Below is a small trained network, with its code and all its weights. Each question gives an input and a target symbol and asks what happens when units are switched off, that is, made to give their printed mean instead of their output.

import numpy as np


def w(rows, s, z=0):
    codes = np.array(rows[::2]) - 128.0
    scale = np.full(codes.shape[1], s)
    scale[-1] = z or s
    return codes * scale


def f(y):
    return y / 2 * (1 + np.tanh(0.7978845608 * (y + 0.044715 * y**3)))


def softmax(a):
    e = np.exp(a - a.max(-1, keepdims=True))
    return e / e.sum(-1, keepdims=True)


def log_softmax(a):
    a = a - a.max(-1, keepdims=True)
    return a - np.log(np.exp(a).sum(-1, keepdims=True))


def net(x, mask):
    ids = ['Θαβδζημπτφψω'.index(c) for c in x.split()]
    T = len(ids)
    res = E[ids] + P[:T]
    u = 0
    for l in range(2):
        r = res
        for j in range(2):
            rows = slice(3 * j, 3 * j + 3)
            q, k, v = (r @ M[l][rows].T for M in (Q, K, V))
            z = softmax(np.where(np.tri(T) > 0, q @ k.T / 3**0.5, -1e9)) @ v
            o = O[l][rows]
            res = res + np.where(mask[u + j], z, o[:, -1]) @ o[:, :-1]
        u += 2
        y = f(res @ A[l][:, :-1].T + A[l][:, -1])
        res = res + np.where(mask[u : u + 8], y, B[l][:, -1]) @ B[l][:, :-1]
        u += 8
    return log_softmax(res[-1] @ U[:, :-1].T + U[:, -1])


Q, K, V, O, A, B = {}, {}, {}, {}, {}, {}
E = w([
[130,45,203,130,159,135,119,145,151,206],'Θ',
[48,219,98,131,78,54,47,179,77,174],'α',
[130,112,95,136,148,199,105,136,167,122],'β',
[41,86,79,113,188,97,125,89,149,79],'δ',
[104,144,106,149,168,123,132,126,161,77],'ζ',
[99,98,143,231,136,75,188,186,59,120],'η',
[167,151,62,34,140,97,84,144,135,132],'μ',
[157,103,128,83,182,157,207,146,169,131],'π',
[100,141,57,184,133,53,97,1,116,136],'τ',
[61,43,65,91,165,169,92,79,147,116],'φ',
[74,79,54,72,173,127,138,122,93,99],'ψ',
[17,141,150,148,136,186,158,187,52,177],'ω',
],0.019)
P = w([
[120,136,122,85,141,97,131,121,124,156],'0',
[145,93,151,92,71,91,121,125,154,109],'1',
[187,93,149,137,181,120,64,109,106,113],'2',
[89,146,133,87,104,128,213,110,133,251],'3',
[163,67,173,97,14,110,123,114,122,51],'4',
[155,129,82,145,240,137,117,134,142,179],'5',
[122,129,184,80,11,115,218,85,140,187],'6',
[163,90,101,128,133,123,105,146,128,104],'7',
],0.013)
Q[0] = w([
[63,226,113,135,76,129,122,59,123,215],'0.h0',
[202,153,71,130,239,118,26,78,148,109],'0.h0',
[106,84,83,225,57,137,53,155,85,25],'0.h0',
[130,83,155,152,254,111,213,124,113,199],'0.h1',
[92,204,100,129,21,139,252,28,140,220],'0.h1',
[138,115,109,44,110,60,73,132,102,119],'0.h1',
],0.0091)
K[0] = w([
[81,143,131,86,42,71,124,96,114,68],'0.h0',
[114,163,77,104,158,95,175,92,143,233],'0.h0',
[107,163,85,169,206,107,71,144,76,99],'0.h0',
[123,139,117,132,89,136,227,120,166,169],'0.h1',
[136,112,179,97,6,142,121,104,108,57],'0.h1',
[178,155,131,158,147,140,57,131,113,144],'0.h1',
],0.012)
V[0] = w([
[84,59,66,106,39,191,86,160,83,139],'0.h0',
[146,194,97,83,98,122,132,39,153,199],'0.h0',
[44,188,106,122,125,75,94,76,98,94],'0.h0',
[150,18,116,132,137,39,131,92,97,199],'0.h1',
[59,113,138,127,132,70,203,123,185,95],'0.h1',
[153,113,156,158,81,137,231,137,183,255],'0.h1',
],0.0065)
O[0] = w([
[8,89,118,138,78,131,158,248,153,164,163],'0.h0',
[107,210,155,100,123,107,129,53,235,197,135],'0.h0',
[166,157,14,220,79,167,99,75,69,73,146],'0.h0',
[200,26,88,203,107,75,65,104,142,181,253],'0.h1',
[134,2,80,85,79,164,133,66,21,80,166],'0.h1',
[214,71,184,114,146,171,66,117,28,95,113],'0.h1',
],0.0063,0.0055)
A[0] = w([
[132,40,119,122,114,79,62,83,194,133,158],'0.n0',
[68,58,157,110,137,166,134,121,137,78,213],'0.n1',
[255,171,107,102,42,80,79,95,32,187,14],'0.n2',
[82,86,102,99,212,198,140,139,205,10,111],'0.n3',
[123,145,116,157,105,60,97,58,81,133,159],'0.n4',
[92,156,84,128,145,179,117,118,66,153,255],'0.n5',
[197,149,91,106,120,113,146,177,207,193,77],'0.n6',
[112,80,129,138,86,77,7,187,90,179,149],'0.n7',
],0.0072,0.002)
B[0] = w([
[220,162,127,195,117,106,121,149,198,128,254],'0.n0',
[123,101,222,164,97,186,120,90,109,137,200],'0.n1',
[83,135,145,59,137,76,138,199,156,153,188],'0.n2',
[162,171,82,99,107,253,39,189,75,77,178],'0.n3',
[153,136,217,85,173,129,219,126,92,196,187],'0.n4',
[21,109,75,186,117,204,180,167,156,162,172],'0.n5',
[107,80,101,93,141,38,117,86,74,55,182],'0.n6',
[126,211,159,148,204,65,105,118,153,161,235],'0.n7',
],0.0069,0.0094)
Q[1] = w([
[69,67,160,109,122,139,247,95,162,198],'1.h0',
[173,90,144,210,174,149,165,133,93,165],'1.h0',
[157,54,145,1,130,130,169,89,200,95],'1.h0',
[120,58,174,119,53,142,216,46,94,220],'1.h1',
[47,119,185,209,84,136,145,215,70,98],'1.h1',
[180,126,139,194,191,150,92,126,68,161],'1.h1',
],0.0076)
K[1] = w([
[131,136,175,137,6,103,127,114,115,105],'1.h0',
[138,53,162,150,131,128,187,89,91,167],'1.h0',
[186,154,151,95,120,156,134,138,146,86],'1.h0',
[157,136,182,127,43,118,155,127,123,108],'1.h1',
[112,129,130,200,101,150,92,165,99,134],'1.h1',
[105,64,155,148,175,141,146,120,100,177],'1.h1',
],0.011)
V[1] = w([
[87,133,129,128,132,119,131,145,103,189],'1.h0',
[164,182,88,91,138,130,119,220,110,148],'1.h0',
[103,211,181,187,87,91,121,142,117,122],'1.h0',
[138,141,152,115,107,120,119,81,134,143],'1.h1',
[123,132,127,154,99,155,2,74,139,113],'1.h1',
[92,135,151,174,163,199,104,114,183,182],'1.h1',
],0.0094)
O[1] = w([
[41,67,162,207,120,126,203,170,108,218,253],'1.h0',
[129,131,133,131,202,196,153,156,136,127,183],'1.h0',
[184,151,85,128,220,181,54,145,75,217,150],'1.h0',
[164,151,129,153,148,161,108,125,176,174,126],'1.h1',
[183,199,119,138,54,170,79,163,162,134,7],'1.h1',
[125,142,174,140,1,160,122,124,146,194,113],'1.h1',
],0.0085,0.0053)
A[1] = w([
[138,163,114,189,173,216,182,85,228,115,223],'1.n0',
[180,94,164,119,168,138,167,16,134,50,228],'1.n1',
[94,127,156,66,127,232,104,151,160,104,184],'1.n2',
[131,63,254,104,173,54,132,149,119,162,1],'1.n3',
[140,141,237,181,67,112,161,148,115,194,116],'1.n4',
[94,174,162,64,88,226,133,131,35,114,180],'1.n5',
[204,66,37,150,102,225,169,48,123,116,52],'1.n6',
[162,176,151,96,159,86,89,156,130,185,28],'1.n7',
],0.007,0.0028)
B[1] = w([
[96,128,116,65,167,111,150,170,170,138,168],'1.n0',
[149,100,146,65,75,166,176,151,82,232,205],'1.n1',
[50,231,168,128,107,2,94,129,82,139,155],'1.n2',
[175,226,103,146,86,126,76,173,180,56,248],'1.n3',
[132,88,67,101,170,164,95,61,88,116,246],'1.n4',
[87,167,143,115,173,103,115,30,168,154,161],'1.n5',
[161,155,134,143,171,162,240,127,55,76,161],'1.n6',
[79,87,164,146,117,230,226,158,143,30,184],'1.n7',
],0.0081,0.016)
U = w([
[154,79,162,118,164,128,39,109,150,171,255],'Θ',
[120,179,106,104,143,160,122,190,84,195,79],'α',
[73,189,198,111,154,81,100,128,126,152,134],'β',
[130,153,44,164,111,179,198,89,79,71,33],'δ',
[126,234,90,89,176,167,122,47,36,86,54],'ζ',
[144,70,105,152,155,99,108,142,3,104,163],'η',
[77,82,59,33,194,118,81,142,157,107,149],'μ',
[106,95,225,77,135,139,150,139,101,150,170],'π',
[174,159,111,169,153,85,196,48,128,202,120],'τ',
[127,151,23,106,58,109,93,195,121,199,118],'φ',
[34,57,151,178,105,118,178,168,183,91,103],'ψ',
[66,91,149,104,166,122,69,54,78,134,152],'ω',
],0.0058,0.004)

Each question gives the input, a string of symbols that net reads in full, and the target symbol t.
The units are the heads (3 rows each of Q, K, V and O) and the neurons (one row each of A and B). Each row of codes is followed by its name. A weight is (code - 128) times the scale printed after its matrix; where a second scale follows, it is the last column's (O, A, B and U).
mask holds one flag per unit, layer by layer, with each layer's heads first. A switched-off unit (its flag False) gives its mean, the last column of its rows in O or B, instead of its output. The means were averaged over made-up inputs and are rounded, as every weight is.
A unit's drop is (log p(t) with every unit on - log p(t) with that unit switched off) / (log p(t) with every unit on - log p(t) with every unit switched off).
The circuit of an input: a set's keep is (log p(t) with only the set's units on - log p(t) with every unit switched off) / (log p(t) with every unit on - log p(t) with every unit switched off). Starting from the 12 units with the biggest drops (on a tie, the unit counted first), units are removed one at a time, each time the one whose removal leaves the highest keep (on an exact tie, the one counted first), for as long as the keep stays at least 0.8.
units of the circuit, in order: the units of the circuit, biggest drop first
most important unit: the unit with the biggest drop
top k neurons in layer l: the k neurons of layer l with the biggest drops, biggest first
drop of u: that unit's drop, to one decimal
input α η δ, target α: top 2 neurons in layer 0 : 0.n3, 0.n5
input ω η φ δ φ φ, target δ: units of the circuit, in order : 1.n6, 0.h1, 1.h0, 0.n3
input φ ψ η π ω ψ φ δ, target ψ: units of the circuit, in order : 1.h0, 1.n4
input φ α δ μ ψ δ μ φ, target δ: units of the circuit, in order : 1.n6, 0.h0, 0.h1
input μ Θ β η, target η: most important unit : 0.h1
input δ α φ Θ μ δ, target Θ: units of the circuit, in order : 0.h1, 0.h0, 1.h1
input β ψ π, target π: units of the circuit, in order : 1.n1, 1.h0, 0.h0
input φ δ ψ π π, target π: units of the circuit, in order : 1.n1, 1.h0, 0.h0, 0.h1
input η δ α μ, target μ: units of the circuit, in order : 0.n6, 1.h1, 0.n1
input α φ τ φ, target φ: units of the circuit, in order : 1.h1, 0.h0
input μ μ φ ω η μ ψ, target η: units of the circuit, in order : 0.h0, 1.h1, 0.h1
input δ ω μ μ τ μ ζ, target τ: top 2 neurons in layer 0 : 0.n4, 0.n3
input ψ ζ δ φ, target ζ: top 2 neurons in layer 1 : 1.n6, 1.n2
input δ β ω η β ψ, target η: most important unit : 0.h1
input μ η μ μ η φ δ τ, target τ: top 2 neurons in layer 0 : 0.n4, 0.n0
input δ μ ζ, target δ: top 3 neurons in layer 0 : 0.n7, 0.n3, 0.n2
input ψ μ β μ η ω, target ω: top 2 neurons in layer 0 : 0.n5, 0.n0
input μ τ φ ζ, target τ: top 4 neurons in layer 0 : 0.n4, 0.n3, 0.n2, 0.n7
input μ τ β, target μ: top 2 neurons in layer 0 : 0.n6, 0.n1
input α μ α δ, target μ: most important unit : 1.h1
input ω φ ζ, target ω: top 2 neurons in layer 1 : 1.n5, 1.n3
input φ μ ζ φ ω δ β, target ω: top 2 neurons in layer 0 : 0.n0, 0.n1
input φ τ β π φ, target β: top 2 neurons in layer 1 : 1.n2, 1.n5
input μ τ δ δ δ μ φ ζ, target μ: top 2 neurons in layer 0 : 0.n6, 0.n1
input Θ δ τ ζ η δ, target ζ: top 2 neurons in layer 0 : 0.n3, 0.n0
input ζ μ ψ α ψ φ, target α: top 2 neurons in layer 1 : 1.n6, 1.n0
input τ φ ω α, target α: units of the circuit, in order : 1.h0
input φ δ α, target α: drop of 1.h0 : 0.8
input η μ μ τ ζ δ ω μ, target μ: drop of 0.n2 : 0.2
input τ δ μ Θ, target Θ: drop of 1.n4 : 0.3
